Below is a small trained network, with its code and all its weights. Each question gives an input and a class and asks what happens when units are switched off, that is, made to give their printed mean instead of their output.

import numpy as np


def w(rows, s, z=0):
    codes = np.array(rows[::2]) - 128.0
    scale = np.full(codes.shape[1], s)
    scale[-1] = z or s
    return codes * scale


def f(y):
    return y / 2 * (1 + np.tanh(0.7978845608 * (y + 0.044715 * y**3)))


def log_softmax(a):
    a = a - a.max(-1, keepdims=True)
    return a - np.log(np.exp(a).sum(-1, keepdims=True))


def net(x, mask):
    res = np.array(x, float).reshape(1, 7) / 4 @ E
    y = f(res @ A[0][:, :-1].T + A[0][:, -1])
    res = res + np.where(mask, y, B[0][:, -1]) @ B[0][:, :-1]
    return log_softmax(res[-1] @ U[:, :-1].T + U[:, -1])


A, B = {}, {}
E = w([
[126,129,123,136,122,136],'x0',
[123,123,139,119,123,123],'x1',
[68,196,167,90,236,216],'x2',
[126,125,128,130,127,130],'x3',
[130,130,128,127,130,127],'x4',
[77,152,173,239,167,55],'x5',
[22,113,1,92,149,77],'x6',
],0.0083)
A[0] = w([
[124,138,145,153,156,88,103],'N0',
[161,129,114,25,110,181,34],'N1',
[110,140,142,103,115,106,78],'N2',
[143,107,124,153,138,152,104],'N3',
[95,116,105,131,124,139,117],'N4',
[83,142,158,111,209,219,81],'N5',
[164,120,98,87,115,168,102],'N6',
[99,167,147,106,158,187,48],'N7',
[96,146,149,96,174,193,54],'N8',
[205,113,94,135,18,46,32],'N9',
[179,124,96,54,110,166,67],'N10',
[101,111,87,108,142,113,95],'N11',
[93,142,171,228,147,68,5],'N12',
[237,136,251,163,111,185,114],'N13',
[115,133,152,140,156,101,18],'N14',
[135,104,121,138,113,117,93],'N15',
[99,147,153,101,161,150,83],'N16',
[80,145,179,185,173,100,55],'N17',
[183,143,158,137,139,125,111],'N18',
[89,103,101,136,122,139,58],'N19',
[98,166,88,87,130,75,114],'N20',
[31,120,18,96,142,90,119],'N21',
[163,121,102,91,116,172,48],'N22',
[157,108,101,143,99,122,73],'N23',
[161,109,105,148,104,108,23],'N24',
],0.015,0.0024)
B[0] = w([
[121,136,114,143,89,134,157],'N0',
[131,166,114,219,55,131,193],'N1',
[134,139,102,148,154,145,126],'N2',
[114,130,143,106,113,122,129],'N3',
[128,139,130,111,133,143,145],'N4',
[164,96,110,105,170,35,225],'N5',
[109,140,132,179,68,134,166],'N6',
[139,93,111,93,139,72,184],'N7',
[146,95,128,120,164,57,192],'N8',
[151,82,106,92,184,3,233],'N9',
[117,135,133,224,61,147,183],'N10',
[101,147,136,102,143,155,163],'N11',
[125,132,114,230,36,133,213],'N12',
[98,158,150,40,191,246,246],'N13',
[131,122,128,138,94,130,143],'N14',
[142,150,113,132,157,102,140],'N15',
[121,102,112,113,138,77,168],'N16',
[130,151,117,200,63,120,197],'N17',
[121,140,136,102,150,171,158],'N18',
[138,138,136,113,145,148,145],'N19',
[127,127,155,112,148,186,174],'N20',
[120,154,163,59,170,228,248],'N21',
[108,134,123,173,72,139,160],'N22',
[139,111,124,144,151,100,154],'N23',
[141,115,127,106,134,80,155],'N24',
],0.025,0.015)
U = w([
[105,143,161,36,156,232,167],'0',
[179,36,88,78,148,29,253],'1',
[117,139,105,195,1,150,45],'2',
],0.0089,0.0004)

Each question gives the input, the list of numbers given to net, and the class t.
The units are the neurons (one row each of A and B). Each row of codes is followed by its name. A weight is (code - 128) times the scale printed after its matrix; where a second scale follows, it is the last column's (A, B and U).
mask holds one flag per neuron, in row order. A switched-off neuron (its flag False) gives its mean, the last column of its row in B, instead of its output. The means were averaged over made-up inputs and are rounded, as every weight is.
A unit's drop is (log p(t) with every unit on - log p(t) with that unit switched off) / (log p(t) with every unit on - log p(t) with every unit switched off).
The circuit of an input: a set's keep is (log p(t) with only the set's units on - log p(t) with every unit switched off) / (log p(t) with every unit on - log p(t) with every unit switched off). Starting from the 12 units with the biggest drops (on a tie, the unit counted first), units are removed one at a time, each time the one whose removal leaves the highest keep (on an exact tie, the one counted first), for as long as the keep stays at least 0.8.
units of the circuit, in order: the units of the circuit, biggest drop first
k most important neurons: the k neurons with the biggest drops, biggest first
drop when u is switched off: that unit's drop, to one decimal
input [-8,-5,8,-4,-1,7,2], class 1: units of the circuit, in order -> (N5)
input [0,6,8,-5,1,-7,-4], class 1: 2 most important neurons -> (N5; N8)
input [4,6,6,7,-5,6,1], class 1: 2 most important neurons -> (N5; N1)
input [2,-4,-2,-5,-7,6,-6], class 0: 3 most important neurons -> (N13; N1; N10)
input [-3,-3,-4,-3,-4,-4,-4], class 0: 3 most important neurons -> (N13; N5; N12)
input [5,5,-1,-2,-4,2,-1], class 2: 2 most important neurons -> (N21; N13)
input [-5,-8,4,2,-5,5,2], class 2: 2 most important neurons -> (N9; N17)
input [-5,-5,5,8,-4,-5,-3], class 1: 3 most important neurons -> (N5; N8; N12)
input [0,-2,2,-2,-2,6,5], class 2: 3 most important neurons -> (N13; N12; N17)
input [-4,-4,-5,5,0,2,-5], class 0: 2 most important neurons -> (N13; N5)
input [7,7,1,-2,-3,4,-3], class 2: 3 most important neurons -> (N21; N12; N17)
input [7,1,-6,2,1,-7,4], class 2: 2 most important neurons -> (N10; N1)
input [6,-7,3,7,-1,1,-1], class 1: drop when N21 is switched off -> 0.1
input [-2,0,-6,8,-1,7,7], class 0: units of the circuit, in order -> (N21)
input [-6,-3,-5,-2,-6,-5,6], class 0: drop when N21 is switched off -> 2.4
input [-2,-1,-2,8,-4,4,2], class 2: drop when N13 is switched off -> 0.6
input [-3,7,-5,1,7,-3,6], class 0: drop when N21 is switched off -> 2.1
